Below is a small trained network, with its code and all its weights. Each question gives an input and a target symbol and asks what happens when units are switched off, that is, made to give their printed mean instead of their output.

import numpy as np


def w(rows, s, z=0):
    codes = np.array(rows[::2]) - 128.0
    scale = np.full(codes.shape[1], s)
    scale[-1] = z or s
    return codes * scale


def softmax(a):
    e = np.exp(a - a.max(-1, keepdims=True))
    return e / e.sum(-1, keepdims=True)


def log_softmax(a):
    a = a - a.max(-1, keepdims=True)
    return a - np.log(np.exp(a).sum(-1, keepdims=True))


def net(x, mask):
    ids = ['βγδεζηθμξπσφψω'.index(c) for c in x.split()]
    T = len(ids)
    res = E[ids] + P[:T]
    u = 0
    for l in range(3):
        r = res
        for j in range(3):
            rows = slice(2 * j, 2 * j + 2)
            q, k, v = (r @ M[l][rows].T for M in (Q, K, V))
            z = softmax(np.where(np.tri(T) > 0, q @ k.T / 2**0.5, -1e9)) @ v
            o = O[l][rows]
            res = res + np.where(mask[u + j], z, o[:, -1]) @ o[:, :-1]
        u += 3
    return log_softmax(res[-1] @ U[:, :-1].T + U[:, -1])


Q, K, V, O = {}, {}, {}, {}
E = w([
[124,114,93,166,125,179,153,54,207],'β',
[158,140,188,63,84,173,162,131,173],'γ',
[254,153,142,166,154,152,138,165,179],'δ',
[152,141,140,83,101,56,135,48,136],'ε',
[61,78,134,114,78,167,107,118,108],'ζ',
[138,116,92,86,107,64,206,222,180],'η',
[57,161,198,154,124,100,108,164,194],'θ',
[111,182,72,94,40,148,68,115,133],'μ',
[147,114,227,135,154,125,12,67,151],'ξ',
[168,125,199,125,100,53,106,165,18],'π',
[82,113,75,149,152,45,135,107,151],'σ',
[155,83,109,216,107,164,122,201,132],'φ',
[219,81,71,171,70,119,162,79,59],'ψ',
[116,138,140,249,128,119,54,87,108],'ω',
],0.0081)
P = w([
[92,198,147,123,253,196,164,110,104],'0',
[150,93,119,136,124,97,104,164,173],'1',
[157,82,118,136,113,84,84,154,183],'2',
[146,91,123,144,93,75,101,158,173],'3',
[148,95,133,150,79,75,106,157,173],'4',
[142,94,135,151,67,70,110,146,175],'5',
[152,100,132,164,59,64,113,156,182],'6',
[159,92,138,167,49,57,101,150,194],'7',
],0.0037)
Q[0] = w([
[134,166,122,103,221,151,172,111,61],'0.h0',
[138,107,137,162,105,165,100,141,135],'0.h0',
[147,136,94,90,74,113,68,147,163],'0.h1',
[129,74,157,133,104,90,122,137,167],'0.h1',
[112,144,148,168,84,117,95,135,151],'0.h2',
[132,162,79,126,3,88,94,134,154],'0.h2',
],0.032)
K[0] = w([
[133,65,170,146,233,134,169,116,125],'0.h0',
[72,111,105,121,98,151,102,139,122],'0.h0',
[122,178,111,91,121,208,100,80,119],'0.h1',
[66,116,105,108,62,131,74,125,72],'0.h1',
[133,167,152,166,107,130,98,148,156],'0.h2',
[109,251,100,126,134,173,137,110,129],'0.h2',
],0.024)
V[0] = w([
[97,10,198,147,165,107,178,111,126],'0.h0',
[106,79,165,127,66,151,114,217,110],'0.h0',
[100,150,118,117,2,130,88,90,107],'0.h1',
[89,75,173,141,141,140,184,113,108],'0.h1',
[137,144,91,105,65,103,65,151,161],'0.h2',
[171,160,84,121,128,139,106,118,173],'0.h2',
],0.012)
O[0] = w([
[92,9,185,201,138,155,129,106,205,29],'0.h0',
[130,114,156,126,65,163,87,253,151,169],'0.h0',
[128,164,196,198,51,102,193,82,86,255],'0.h1',
[170,98,110,133,169,55,176,158,119,92],'0.h1',
[129,221,172,164,147,133,98,128,191,169],'0.h2',
[120,128,159,135,147,88,99,163,171,150],'0.h2',
],0.0054)
Q[1] = w([
[121,106,144,119,186,179,157,166,117],'1.h0',
[122,3,145,148,146,109,126,132,165],'1.h0',
[103,106,128,186,165,147,139,98,129],'1.h1',
[129,23,130,122,107,128,92,105,171],'1.h1',
[66,52,114,174,185,135,150,100,172],'1.h2',
[76,131,98,139,104,47,98,169,81],'1.h2',
],0.028)
K[1] = w([
[221,127,157,133,186,114,66,179,146],'1.h0',
[153,68,205,201,71,113,158,177,110],'1.h0',
[80,122,103,230,151,148,116,128,156],'1.h1',
[184,131,169,155,17,76,142,92,186],'1.h1',
[100,34,120,218,213,131,206,98,189],'1.h2',
[56,140,77,127,104,1,90,157,67],'1.h2',
],0.02)
V[1] = w([
[91,153,150,189,140,170,196,162,115],'1.h0',
[134,92,149,141,237,96,118,132,136],'1.h0',
[234,146,165,65,55,49,145,61,170],'1.h1',
[94,122,60,152,74,118,38,175,114],'1.h1',
[78,143,131,221,107,179,104,65,250],'1.h2',
[99,81,62,161,78,5,65,118,121],'1.h2',
],0.011)
O[1] = w([
[124,105,196,201,118,155,171,157,165,125],'1.h0',
[147,194,160,90,114,164,71,198,79,1],'1.h0',
[242,84,176,4,101,92,116,59,191,120],'1.h1',
[106,89,178,197,162,92,150,121,68,138],'1.h1',
[78,190,101,173,182,254,124,61,246,153],'1.h2',
[43,91,49,213,96,78,41,170,113,179],'1.h2',
],0.005,0.0073)
Q[2] = w([
[64,6,147,93,160,111,107,201,195],'2.h0',
[145,185,149,67,147,94,177,104,79],'2.h0',
[121,245,112,132,179,40,180,79,100],'2.h1',
[56,184,130,179,87,49,95,76,137],'2.h1',
[165,25,153,140,135,200,50,96,139],'2.h2',
[162,54,165,83,112,111,56,186,196],'2.h2',
],0.018)
K[2] = w([
[143,125,144,206,25,46,153,160,216],'2.h0',
[184,119,163,90,172,103,121,119,85],'2.h0',
[80,169,64,41,103,193,19,151,85],'2.h1',
[64,175,100,135,3,120,73,92,125],'2.h1',
[176,91,176,234,106,112,172,68,165],'2.h2',
[180,142,152,141,46,68,110,147,205],'2.h2',
],0.017)
V[2] = w([
[6,119,188,70,148,103,106,115,133],'2.h0',
[154,188,182,109,143,116,91,190,161],'2.h0',
[86,86,153,109,50,214,131,80,67],'2.h1',
[154,98,46,99,63,159,135,184,180],'2.h1',
[49,135,196,58,90,111,133,164,141],'2.h2',
[76,123,38,107,112,106,198,121,172],'2.h2',
],0.019)
O[2] = w([
[120,178,221,185,126,81,253,68,85,254],'2.h0',
[155,86,188,193,50,121,125,176,215,43],'2.h0',
[107,4,175,102,45,235,98,93,93,203],'2.h1',
[118,105,118,93,227,228,219,175,61,199],'2.h1',
[38,57,247,50,197,88,101,158,131,146],'2.h2',
[42,126,76,82,14,73,164,163,205,144],'2.h2',
],0.0065,0.0036)
U = w([
[170,124,179,117,120,72,75,193,31,153],'β',
[111,81,101,97,122,92,201,250,156,44],'γ',
[129,79,103,204,137,192,89,247,139,210],'δ',
[146,153,203,17,167,212,167,133,181,173],'ε',
[54,139,75,136,221,43,163,101,105,124],'ζ',
[60,153,216,176,133,134,110,184,253,106],'η',
[46,54,163,148,98,184,163,97,102,211],'θ',
[197,107,147,27,65,36,114,23,187,254],'μ',
[251,163,146,155,177,147,218,158,153,63],'ξ',
[141,138,189,132,223,171,55,18,171,107],'π',
[128,219,168,97,50,180,126,179,96,76],'σ',
[116,135,111,230,100,111,17,100,129,41],'φ',
[91,128,66,106,167,219,145,67,241,122],'ψ',
[248,77,72,127,84,122,213,103,38,46],'ω',
],0.0042,0.002)

Each question gives the input, a string of symbols that net reads in full, and the target symbol t.
The units are the heads (2 rows each of Q, K, V and O). Each row of codes is followed by its name. A weight is (code - 128) times the scale printed after its matrix; where a second scale follows, it is the last column's (O and U).
mask holds one flag per head, layer by layer. A switched-off head (its flag False) gives its mean, the last column of its rows in O, instead of its output. The means were averaged over made-up inputs and are rounded, as every weight is.
A unit's drop is (log p(t) with every unit on - log p(t) with that unit switched off) / (log p(t) with every unit on - log p(t) with every unit switched off).
The circuit of an input: a set's keep is (log p(t) with only the set's units on - log p(t) with every unit switched off) / (log p(t) with every unit on - log p(t) with every unit switched off). Starting from all 9 units, units are removed one at a time, each time the one whose removal leaves the highest keep (on an exact tie, the one counted first), for as long as the keep stays at least 0.8.
circuit, biggest first: the units of the circuit, biggest drop first
most important unit: the unit with the biggest drop
which heads matter: for each layer, one digit per head in row order, 1 if its drop is at least 0.15 and else 0, layers parted by /
drop of u: that unit's drop, to one decimal
input δ θ ζ β, target ψ: circuit, biggest first : (0.h0, 1.h2, 2.h2)
input σ ζ φ ζ, target δ: most important unit : 0.h0
input π ζ π γ γ φ ζ θ, target η: circuit, biggest first : (0.h0, 2.h0, 2.h2)
input ζ π μ ψ θ ζ μ ζ, target ζ: circuit, biggest first : (0.h0, 0.h2, 2.h0, 2.h1)
input ξ μ φ ζ, target ξ: which heads matter : 111 / 100 / 111
input σ ζ ξ, target π: circuit, biggest first : (2.h2, 0.h0, 1.h1)
input θ ζ φ μ, target θ: circuit, biggest first : (0.h1, 2.h1, 0.h2)
input γ π σ, target ζ: circuit, biggest first : (1.h2, 2.h1, 0.h1)
input ψ ξ ζ δ φ, target δ: which heads matter : 100 / 100 / 100
input φ η ω, target φ: circuit, biggest first : (2.h1, 1.h1, 2.h2)
input ω ε ω π, target β: circuit, biggest first : (1.h2, 2.h2)
input ω π σ σ δ ζ ξ, target π: circuit, biggest first : (0.h0, 2.h2, 1.h1)
input γ β μ μ π μ σ, target γ: which heads matter : 100 / 111 / 111
input φ μ φ ζ ε ζ, target φ: most important unit : 0.h1
input π ξ ζ θ μ σ θ ω, target π: which heads matter : 111 / 101 / 001
input ζ φ ε ζ φ θ σ, target ζ: which heads matter : 000 / 001 / 110
input π σ ε η ω ζ ζ ζ, target θ: which heads matter : 110 / 000 / 010
input σ ω ψ ψ θ ζ ζ, target θ: which heads matter : 110 / 100 / 010
input ξ μ β ζ β β θ θ, target ξ: drop of 1.h0 : 0.7
input ξ π θ ξ μ, target ξ: drop of 0.h2 : 0.2
input β φ μ β ξ σ ψ σ, target β: drop of 2.h2 : 0.3
input μ σ ζ ζ σ, target μ: most important unit : 0.h0
